Below are the code and all the weights of a small trained network. Each question names an input and a target symbol and asks about switching units off, where a switched-off unit gives its printed mean instead of its output.

import numpy as np


def w(rows, s, z=0):
    codes = np.array(rows[::2]) - 128.0
    scale = np.full(codes.shape[1], s)
    scale[-1] = z or s
    return codes * scale


def f(y):
    return y / 2 * (1 + np.tanh(0.7978845608 * (y + 0.044715 * y**3)))


def softmax(a):
    e = np.exp(a - a.max(-1, keepdims=True))
    return e / e.sum(-1, keepdims=True)


def log_softmax(a):
    a = a - a.max(-1, keepdims=True)
    return a - np.log(np.exp(a).sum(-1, keepdims=True))


def net(x, mask):
    ids = ['ΓΦβθμω'.index(c) for c in x.split()]
    T = len(ids)
    res = E[ids] + P[:T]
    q, k, v = (res @ M[0].T for M in (Q, K, V))
    z = softmax(np.where(np.tri(T) > 0, q @ k.T / 3**0.5, -1e9)) @ v
    res = res + np.where(mask[0], z, O[0][:, -1]) @ O[0][:, :-1]
    y = f(res @ A[0][:, :-1].T + A[0][:, -1])
    res = res + np.where(mask[1:9], y, B[0][:, -1]) @ B[0][:, :-1]
    return log_softmax(res[-1] @ U[:, :-1].T + U[:, -1])


Q, K, V, O, A, B = {}, {}, {}, {}, {}, {}
E = w([
[162,127,174,177,184],'Γ',
[7,30,138,180,116],'Φ',
[110,144,122,152,181],'β',
[109,158,116,114,138],'θ',
[54,209,60,69,137],'μ',
[109,145,112,145,179],'ω',
],0.013)
P = w([
[189,118,13,217,152],'0',
[120,35,110,91,158],'1',
[120,54,138,92,168],'2',
[124,63,161,98,183],'3',
[116,129,158,193,162],'4',
[91,147,182,176,143],'5',
[81,153,205,163,134],'6',
[110,141,244,133,135],'7',
[103,157,247,124,144],'8',
[82,146,254,126,140],'9',
],0.0069)
Q[0] = w([
[93,211,95,253,81],'head 0',
[184,150,75,199,31],'head 0',
[131,140,196,135,108],'head 0',
],0.013)
K[0] = w([
[148,44,120,1,144],'head 0',
[252,90,158,25,65],'head 0',
[136,93,161,145,160],'head 0',
],0.011)
V[0] = w([
[200,89,160,54,188],'head 0',
[205,252,106,118,219],'head 0',
[173,79,181,204,150],'head 0',
],0.016)
O[0] = w([
[28,115,99,105,143,3],'head 0',
[33,89,78,177,249,84],'head 0',
[65,160,96,202,63,173],'head 0',
],0.013,0.0042)
A[0] = w([
[115,114,3,78,82,109],'neuron 0',
[208,124,84,180,160,212],'neuron 1',
[159,220,138,137,168,7],'neuron 2',
[164,122,168,110,116,98],'neuron 3',
[175,153,120,117,72,87],'neuron 4',
[121,64,138,103,80,76],'neuron 5',
[169,219,131,132,139,214],'neuron 6',
[119,106,146,183,107,143],'neuron 7',
],0.018,0.0017)
B[0] = w([
[110,131,80,236,35,134],'neuron 0',
[84,141,53,153,60,173],'neuron 1',
[102,102,201,135,147,178],'neuron 2',
[109,1,44,9,137,201],'neuron 3',
[22,166,168,239,199,248],'neuron 4',
[229,174,136,108,114,157],'neuron 5',
[221,148,74,95,79,211],'neuron 6',
[171,144,171,59,155,175],'neuron 7',
],0.015,0.018)
U = w([
[105,167,203,158,41,137],'Γ',
[35,90,109,198,166,181],'Φ',
[190,162,119,155,108,107],'β',
[1,78,241,97,226,173],'θ',
[129,81,126,94,93,4],'μ',
[158,151,146,147,110,6],'ω',
],0.0054,0.0021)

Each question gives the input, a string of symbols that net reads in full, and the target symbol t.
The units are the heads (3 rows each of Q, K, V and O) and the neurons (one row each of A and B). Each row of codes is followed by its name. A weight is (code - 128) times the scale printed after its matrix; where a second scale follows, it is the last column's (O, A, B and U).
mask holds one flag per unit, heads first, then neurons. A switched-off unit (its flag False) gives its mean, the last column of its rows in O or B, instead of its output. The means were averaged over made-up inputs and are rounded, as every weight is.
A unit's drop is (log p(t) with every unit on - log p(t) with that unit switched off) / (log p(t) with every unit on - log p(t) with every unit switched off).
The circuit of an input: a set's keep is (log p(t) with only the set's units on - log p(t) with every unit switched off) / (log p(t) with every unit on - log p(t) with every unit switched off). Starting from all 9 units, units are removed one at a time, each time the one whose removal leaves the highest keep (on an exact tie, the one counted first), for as long as the keep stays at least 0.8.
circuit, biggest first: the units of the circuit, biggest drop first
most important unit: the unit with the biggest drop
k most important neurons: the k neurons with the biggest drops, biggest first
drop of u: that unit's drop, to one decimal
input θ β Γ θ Φ θ, target Γ: circuit, biggest first -> [neuron 3]
input θ Φ μ ω, target μ: circuit, biggest first -> [neuron 3; head 0]
input Γ θ θ Φ, target Γ: 2 most important neurons -> [neuron 5; neuron 2]
input Γ Γ μ μ Γ β μ, target θ: 2 most important neurons -> [neuron 6; neuron 1]
input ω Γ Γ Γ Φ θ Γ, target Γ: circuit, biggest first -> [head 0; neuron 3]
input Φ μ μ θ Γ, target μ: circuit, biggest first -> [neuron 4; head 0; neuron 3]
input μ μ μ Γ β μ ω Φ β, target μ: 2 most important neurons -> [neuron 4; neuron 6]
input Φ Φ Γ, target Φ: 4 most important neurons -> [neuron 4; neuron 3; neuron 6; neuron 1]
input Φ μ β Γ β Γ ω Γ θ, target Γ: 2 most important neurons -> [neuron 3; neuron 4]
input β β Γ Φ, target β: 2 most important neurons -> [neuron 4; neuron 5]
input μ Γ ω μ Φ μ θ, target μ: 2 most important neurons -> [neuron 4; neuron 6]
input μ Φ β, target μ: 2 most important neurons -> [neuron 4; neuron 3]
input θ Γ Φ Γ Γ, target Γ: 2 most important neurons -> [neuron 6; neuron 3]
input μ β θ Γ Φ μ, target β: most important unit -> neuron 4
input β Γ β θ Φ, target Γ: 3 most important neurons -> [neuron 3; neuron 6; neuron 5]
input θ Γ Φ β μ, target Γ: 2 most important neurons -> [neuron 6; neuron 0]
input θ Γ θ Γ Γ, target θ: drop of neuron 6 -> 1.4
input β ω Γ Γ Γ, target θ: drop of neuron 4 -> -0.1
input ω β μ μ β θ μ θ Φ Γ, target μ: drop of neuron 3 -> 0.3
input Γ β μ μ β Φ, target μ: most important unit -> neuron 4
input ω ω Γ θ Φ ω, target Γ: drop of neuron 3 -> 0.6
